Here is a tiny trained network, its code and every weight. The questions are about switching its units off for an input and a target symbol, where a switched-off unit gives its printed mean instead of its output.

import numpy as np


def w(rows, s, z=0):
    codes = np.array(rows[::2]) - 128.0
    scale = np.full(codes.shape[1], s)
    scale[-1] = z or s
    return codes * scale


def f(y):
    return y / 2 * (1 + np.tanh(0.7978845608 * (y + 0.044715 * y**3)))


def softmax(a):
    e = np.exp(a - a.max(-1, keepdims=True))
    return e / e.sum(-1, keepdims=True)


def log_softmax(a):
    a = a - a.max(-1, keepdims=True)
    return a - np.log(np.exp(a).sum(-1, keepdims=True))


def net(x, mask):
    ids = ['ΓΞβδεζλμφψω'.index(c) for c in x.split()]
    T = len(ids)
    res = E[ids] + P[:T]
    q, k, v = (res @ M[0].T for M in (Q, K, V))
    z = softmax(np.where(np.tri(T) > 0, q @ k.T / 3**0.5, -1e9)) @ v
    res = res + np.where(mask[0], z, O[0][:, -1]) @ O[0][:, :-1]
    y = f(res @ A[0][:, :-1].T + A[0][:, -1])
    res = res + np.where(mask[1:9], y, B[0][:, -1]) @ B[0][:, :-1]
    return log_softmax(res[-1] @ U[:, :-1].T + U[:, -1])


Q, K, V, O, A, B = {}, {}, {}, {}, {}, {}
E = w([
[146,144,87,198,96,106,128],'Γ',
[175,91,135,148,124,110,162],'Ξ',
[110,92,92,146,142,75,79],'β',
[218,133,146,157,70,189,159],'δ',
[143,137,103,155,76,181,73],'ε',
[251,151,140,195,149,136,141],'ζ',
[147,107,118,143,65,123,154],'λ',
[101,54,125,82,73,130,108],'μ',
[170,108,113,160,172,101,79],'φ',
[89,55,107,119,96,34,166],'ψ',
[163,56,143,113,115,82,183],'ω',
],0.017)
P = w([
[118,56,141,237,100,129,164],'0',
[193,150,137,121,99,29,156],'1',
[128,36,132,222,103,147,132],'2',
[189,146,108,103,103,68,146],'3',
[127,37,124,205,109,178,117],'4',
[177,154,87,90,117,100,141],'5',
[131,28,126,193,113,191,95],'6',
[183,148,62,76,121,129,136],'7',
[142,25,131,185,116,201,67],'8',
[193,140,34,63,125,147,132],'9',
[140,7,125,172,116,222,49],'10',
[204,133,23,55,119,165,118],'11',
],0.015)
Q[0] = w([
[73,109,177,175,161,177,130],'head 0',
[230,52,33,137,51,89,92],'head 0',
[138,248,106,57,120,90,211],'head 0',
],0.016)
K[0] = w([
[124,161,125,164,99,112,249],'head 0',
[121,132,65,32,179,174,44],'head 0',
[118,106,193,143,107,118,45],'head 0',
],0.016)
V[0] = w([
[169,145,189,100,38,206,152],'head 0',
[47,160,100,128,10,113,89],'head 0',
[43,22,160,29,104,89,196],'head 0',
],0.011)
O[0] = w([
[69,129,252,133,83,113,88,19],'head 0',
[211,103,130,144,92,106,28,134],'head 0',
[146,77,174,65,210,212,65,2],'head 0',
],0.015,0.0046)
A[0] = w([
[136,139,106,129,108,74,128,254],'neuron 0',
[141,112,139,80,171,154,109,121],'neuron 1',
[175,151,107,22,168,131,118,55],'neuron 2',
[105,98,181,160,94,144,106,4],'neuron 3',
[140,226,185,36,117,88,105,192],'neuron 4',
[126,182,84,101,111,146,167,162],'neuron 5',
[111,247,116,72,147,83,156,70],'neuron 6',
[73,116,189,156,151,164,147,235],'neuron 7',
],0.013,0.0072)
B[0] = w([
[141,158,119,86,126,165,139,252],'neuron 0',
[131,171,124,42,79,108,86,166],'neuron 1',
[5,128,124,171,112,92,105,175],'neuron 2',
[191,141,138,125,214,68,76,161],'neuron 3',
[98,77,50,150,151,218,160,144],'neuron 4',
[130,111,151,107,188,76,128,213],'neuron 5',
[147,52,204,117,67,149,90,168],'neuron 6',
[87,133,152,135,141,155,205,155],'neuron 7',
],0.014,0.021)
U = w([
[166,165,157,152,69,48,97,2],'Γ',
[122,150,161,88,159,204,160,164],'Ξ',
[107,188,94,101,183,87,156,138],'β',
[75,62,156,201,128,198,139,253],'δ',
[135,150,103,142,20,158,144,177],'ε',
[122,2,189,221,105,122,90,204],'ζ',
[173,8,88,152,137,216,114,116],'λ',
[100,71,141,129,88,168,99,179],'μ',
[188,106,164,54,138,115,136,38],'φ',
[85,179,195,138,125,73,122,63],'ψ',
[78,124,169,136,78,116,163,104],'ω',
],0.0078,0.0056)

Each question gives the input, a string of symbols that net reads in full, and the target symbol t.
The units are the heads (3 rows each of Q, K, V and O) and the neurons (one row each of A and B). Each row of codes is followed by its name. A weight is (code - 128) times the scale printed after its matrix; where a second scale follows, it is the last column's (O, A, B and U).
mask holds one flag per unit, heads first, then neurons. A switched-off unit (its flag False) gives its mean, the last column of its rows in O or B, instead of its output. The means were averaged over made-up inputs and are rounded, as every weight is.
A unit's drop is (log p(t) with every unit on - log p(t) with that unit switched off) / (log p(t) with every unit on - log p(t) with every unit switched off).
The circuit of an input: a set's keep is (log p(t) with only the set's units on - log p(t) with every unit switched off) / (log p(t) with every unit on - log p(t) with every unit switched off). Starting from all 9 units, units are removed one at a time, each time the one whose removal leaves the highest keep (on an exact tie, the one counted first), for as long as the keep stays at least 0.8.
circuit, biggest first: the units of the circuit, biggest drop first
unit that matters most: the unit with the biggest drop
top k neurons: the k neurons with the biggest drops, biggest first
input δ ε ε μ ε ψ β δ λ ε Ξ, target Γ: unit that matters most => head 0
input μ δ μ ε Γ ψ β, target μ: circuit, biggest first => (head 0; neuron 1; neuron 2)
input β ε δ φ ε, target β: top 2 neurons => (neuron 5; neuron 6)
input β φ β λ δ λ ε φ β Γ μ ζ, target μ: circuit, biggest first => (head 0; neuron 1; neuron 2; neuron 4)
input ω Ξ β ε λ ω ω, target Ξ: circuit, biggest first => (head 0; neuron 7)
input φ ζ ω ε, target ε: circuit, biggest first => (head 0; neuron 4; neuron 5)
input β β ε λ ψ, target ζ: top 3 neurons => (neuron 0; neuron 1; neuron 3)
input ζ λ Ξ ω, target ω: top 2 neurons => (neuron 2; neuron 1)
input ε ζ ψ β φ φ ψ Ξ, target φ: circuit, biggest first => (neuron 6; head 0; neuron 5)
input ω ε β Γ β, target ε: circuit, biggest first => (head 0; neuron 5)
input β φ μ μ μ Γ ζ λ β, target ζ: top 2 neurons => (neuron 0; neuron 1)
input ω Γ φ β φ ε φ, target Γ: circuit, biggest first => (head 0; neuron 3)
input Γ Γ φ ε φ ζ φ Ξ λ Ξ β λ, target β: top 3 neurons => (neuron 6; neuron 5; neuron 2)
input φ ζ β μ ω β ε λ Γ ε, target ε: circuit, biggest first => (head 0; neuron 4)
input β β ε λ, target ε: circuit, biggest first => (head 0; neuron 5; neuron 4)
input ω ζ ω Γ φ, target ε: circuit, biggest first => (head 0; neuron 5)
input δ φ Γ μ φ ψ λ Γ ψ ψ, target φ: unit that matters most => neuron 6
input μ φ ε β ω β β Γ φ Γ, target φ: circuit, biggest first => (neuron 6; neuron 5; head 0; neuron 2)
input λ ψ β, target μ: circuit, biggest first => (neuron 1; head 0; neuron 2)
input β β φ φ β μ, target μ: unit that matters most => head 0
input δ φ φ Γ β Γ δ Γ Γ Ξ ε, target δ: top 3 neurons => (neuron 0; neuron 7; neuron 1)
input Ξ δ ζ, target ψ: top 2 neurons => (neuron 3; neuron 7)
input Ξ φ λ, target β: top 2 neurons => (neuron 5; neuron 6)
input β φ λ β β ε ζ β μ, target λ: top 2 neurons => (neuron 2; neuron 1)
